Below is a small trained network, with its code and all its weights. Each question gives an input and a target symbol and asks what happens when units are switched off, that is, made to give their printed mean instead of their output.

import numpy as np


def w(rows, s, z=0):
    codes = np.array(rows[::2]) - 128.0
    scale = np.full(codes.shape[1], s)
    scale[-1] = z or s
    return codes * scale


def norm(h):
    return h / np.sqrt((h * h).mean(-1, keepdims=True) + 1e-5)


def f(y):
    return y / 2 * (1 + np.tanh(0.7978845608 * (y + 0.044715 * y**3)))


def softmax(a):
    e = np.exp(a - a.max(-1, keepdims=True))
    return e / e.sum(-1, keepdims=True)


def log_softmax(a):
    a = a - a.max(-1, keepdims=True)
    return a - np.log(np.exp(a).sum(-1, keepdims=True))


def net(x, mask):
    ids = ['ΓΘΛΞΠΣΦΨΩαβδζημτ'.index(c) for c in x.split()]
    T = len(ids)
    res = E[ids] + P[:T]
    q, k, v = (norm(res) @ M[0].T for M in (Q, K, V))
    z = softmax(np.where(np.tri(T) > 0, q @ k.T / 2**0.5, -1e9)) @ v
    res = res + np.where(mask[0], z, O[0][:, -1]) @ O[0][:, :-1]
    y = f(norm(res) @ A[0][:, :-1].T + A[0][:, -1])
    res = res + np.where(mask[1:9], y, B[0][:, -1]) @ B[0][:, :-1]
    return log_softmax(norm(res)[-1] @ U[:, :-1].T + U[:, -1])


Q, K, V, O, A, B = {}, {}, {}, {}, {}, {}
E = w([
[156,131,95,124,78,43,150,154,201,112,171,109],'Γ',
[79,119,165,167,139,121,207,118,204,136,155,130],'Θ',
[131,149,106,164,215,56,111,124,113,135,129,106],'Λ',
[156,123,129,135,194,113,124,94,151,112,124,151],'Ξ',
[141,146,96,183,174,127,138,73,139,126,148,128],'Π',
[183,135,184,149,164,162,210,159,118,132,102,123],'Σ',
[176,122,124,156,189,80,114,112,105,161,78,135],'Φ',
[115,115,126,173,158,107,108,90,140,139,106,105],'Ψ',
[100,160,121,127,193,159,64,166,168,169,169,135],'Ω',
[148,109,107,128,148,93,89,51,130,187,64,100],'α',
[93,192,52,139,119,65,128,158,175,74,99,180],'β',
[155,131,100,120,205,75,105,78,130,142,135,165],'δ',
[141,138,102,53,195,135,118,53,145,131,84,91],'ζ',
[146,121,108,207,160,107,117,41,123,81,94,54],'η',
[21,126,208,101,90,113,103,255,161,75,135,184],'μ',
[179,145,132,81,115,139,62,116,113,74,221,97],'τ',
],0.03)
P = w([
[204,12,52,155,236,110,119,46,137,134,72,60],'0',
[198,40,68,179,247,98,106,88,163,138,91,70],'1',
[181,50,108,150,224,125,121,68,186,104,109,83],'2',
[185,95,134,162,201,129,128,81,189,107,123,96],'3',
[186,136,130,167,175,128,96,106,208,134,115,90],'4',
[168,146,169,150,138,138,102,79,207,107,118,89],'5',
[181,178,170,137,142,120,98,121,197,161,114,109],'6',
[183,202,181,161,124,148,121,116,187,137,144,122],'7',
[170,222,207,150,123,149,130,132,176,151,149,144],'8',
[171,249,216,165,105,150,119,160,179,145,149,139],'9',
[173,253,250,157,85,158,113,142,190,119,183,187],'10',
],0.014)
Q[0] = w([
[89,34,3,52,53,202,168,202,38,197,155,142],'h1',
[117,103,109,115,125,159,98,135,120,161,152,131],'h1',
],0.073)
K[0] = w([
[171,90,57,159,216,83,124,2,119,141,91,83],'h1',
[128,123,111,109,158,137,120,111,140,99,123,121],'h1',
],0.047)
V[0] = w([
[234,72,160,94,97,129,115,145,130,158,253,35],'h1',
[165,105,35,118,66,35,216,141,209,83,105,124],'h1',
],0.029)
O[0] = w([
[149,141,64,87,70,248,151,69,145,145,179,70,4],'h1',
[108,208,159,78,52,130,180,143,140,82,84,148,117],'h1',
],0.014,0.0034)
A[0] = w([
[110,28,67,119,150,101,136,180,83,118,160,118,140],'n1',
[167,163,126,82,88,165,92,129,42,114,199,95,12],'n2',
[104,163,110,146,116,93,152,67,125,158,156,167,61],'n3',
[34,34,132,176,128,133,200,141,141,155,94,131,62],'n4',
[99,153,113,133,182,179,121,107,88,132,126,98,135],'n5',
[164,156,129,93,134,93,64,136,65,75,141,99,49],'n6',
[69,178,189,134,89,92,141,117,101,144,131,133,2],'n7',
[85,40,65,85,78,167,98,162,4,106,176,126,189],'n8',
],0.033,0.0031)
B[0] = w([
[41,168,140,128,109,98,138,125,199,155,106,97,250],'n1',
[156,138,251,126,142,142,22,198,119,83,82,130,187],'n2',
[102,83,167,112,84,116,127,121,101,146,113,114,147],'n3',
[63,94,175,85,157,98,73,129,119,120,154,82,172],'n4',
[105,132,155,162,168,146,170,167,119,163,142,191,216],'n5',
[151,136,91,98,95,160,142,161,95,109,196,109,176],'n6',
[163,132,125,153,180,138,134,60,129,189,198,112,235],'n7',
[196,50,13,214,85,36,86,103,77,68,176,218,191],'n8',
],0.025,0.016)
U = w([
[173,67,126,55,67,96,111,122,45,203,127,152,184],'Γ',
[206,137,145,194,89,120,24,99,79,38,186,85,109],'Θ',
[150,177,145,126,2,141,118,131,217,136,122,104,254],'Λ',
[142,112,142,103,113,132,183,202,105,107,237,109,111],'Ξ',
[4,98,105,75,125,109,75,192,149,46,38,110,230],'Π',
[105,74,187,173,83,146,189,102,44,161,101,155,76],'Σ',
[192,121,224,176,172,189,122,188,139,178,115,106,24],'Φ',
[182,71,124,77,167,145,175,87,243,39,107,175,130],'Ψ',
[110,112,83,203,142,132,98,96,160,155,132,179,178],'Ω',
[201,88,133,113,105,122,132,88,136,194,36,107,157],'α',
[111,94,104,39,192,180,162,101,113,114,136,239,145],'β',
[247,110,87,88,193,113,129,134,116,146,91,94,130],'δ',
[144,131,158,95,139,173,169,23,139,190,179,74,70],'ζ',
[124,119,134,125,126,140,130,95,118,87,135,142,73],'η',
[133,120,150,232,122,153,208,99,104,14,125,75,89],'μ',
[145,192,161,124,109,59,134,96,78,118,123,239,108],'τ',
],0.0097,0.0041)

Each question gives the input, a string of symbols that net reads in full, and the target symbol t.
The units are the heads (2 rows each of Q, K, V and O) and the neurons (one row each of A and B). Each row of codes is followed by its name. A weight is (code - 128) times the scale printed after its matrix; where a second scale follows, it is the last column's (O, A, B and U).
mask holds one flag per unit, heads first, then neurons. A switched-off unit (its flag False) gives its mean, the last column of its rows in O or B, instead of its output. The means were averaged over made-up inputs and are rounded, as every weight is.
A unit's drop is (log p(t) with every unit on - log p(t) with that unit switched off) / (log p(t) with every unit on - log p(t) with every unit switched off).
The circuit of an input: a set's keep is (log p(t) with only the set's units on - log p(t) with every unit switched off) / (log p(t) with every unit on - log p(t) with every unit switched off). Starting from all 9 units, units are removed one at a time, each time the one whose removal leaves the highest keep (on an exact tie, the one counted first), for as long as the keep stays at least 0.8.
circuit, biggest first: the units of the circuit, biggest drop first
top k neurons: the k neurons with the biggest drops, biggest first
drop when u is switched off: that unit's drop, to one decimal
input Σ Φ ζ Ψ, target Φ: circuit, biggest first => h1, n2, n5
input Σ Σ Ψ δ δ Ω μ Ω, target Π: circuit, biggest first => n7
input α Π Ξ Λ Ω Θ Φ, target ζ: circuit, biggest first => h1, n7
input Θ δ μ β Φ, target Π: top 2 neurons => n7, n8
input Π Θ Λ Λ Σ δ δ μ, target Π: top 4 neurons => n4, n1, n5, n8
input Φ Γ ζ Ω τ Σ Π Ξ μ Σ, target Π: circuit, biggest first => h1, n7, n4
input Θ η α, target ζ: circuit, biggest first => h1, n7
input τ Ξ α Ξ, target Θ: circuit, biggest first => h1, n2, n8
input δ Θ μ δ ζ, target Π: top 3 neurons => n7, n8, n5
input Θ Π β β Λ Σ Π, target Φ: top 3 neurons => n2, n5, n8
input δ Γ μ Ω Ω Ω Ω β β τ, target Ξ: top 2 neurons => n6, n8
input Φ τ Λ Ω β η Θ δ, target ζ: top 2 neurons => n7, n8
input Ω η Σ Ω τ τ Π Π η Λ, target Θ: top 2 neurons => n2, n8
input ζ δ β Ψ ζ β ζ, target τ: top neuron => n7
input Λ Θ τ δ μ Σ, target Π: top 2 neurons => n4, n7
input Γ ζ τ ζ Ω Σ Γ β Θ η, target ζ: top 3 neurons => n7, n8, n2
input δ Λ α η β Ω Ω μ β, target Π: top 3 neurons => n7, n8, n5
input Θ Γ β, target τ: drop when n5 is switched off => 0.0
input τ Γ Ξ Ψ, target Λ: drop when h1 is switched off => 1.3
input Ξ Λ μ Θ, target Π: circuit, biggest first => n4
input ζ Ψ τ δ, target Θ: drop when h1 is switched off => 2.1
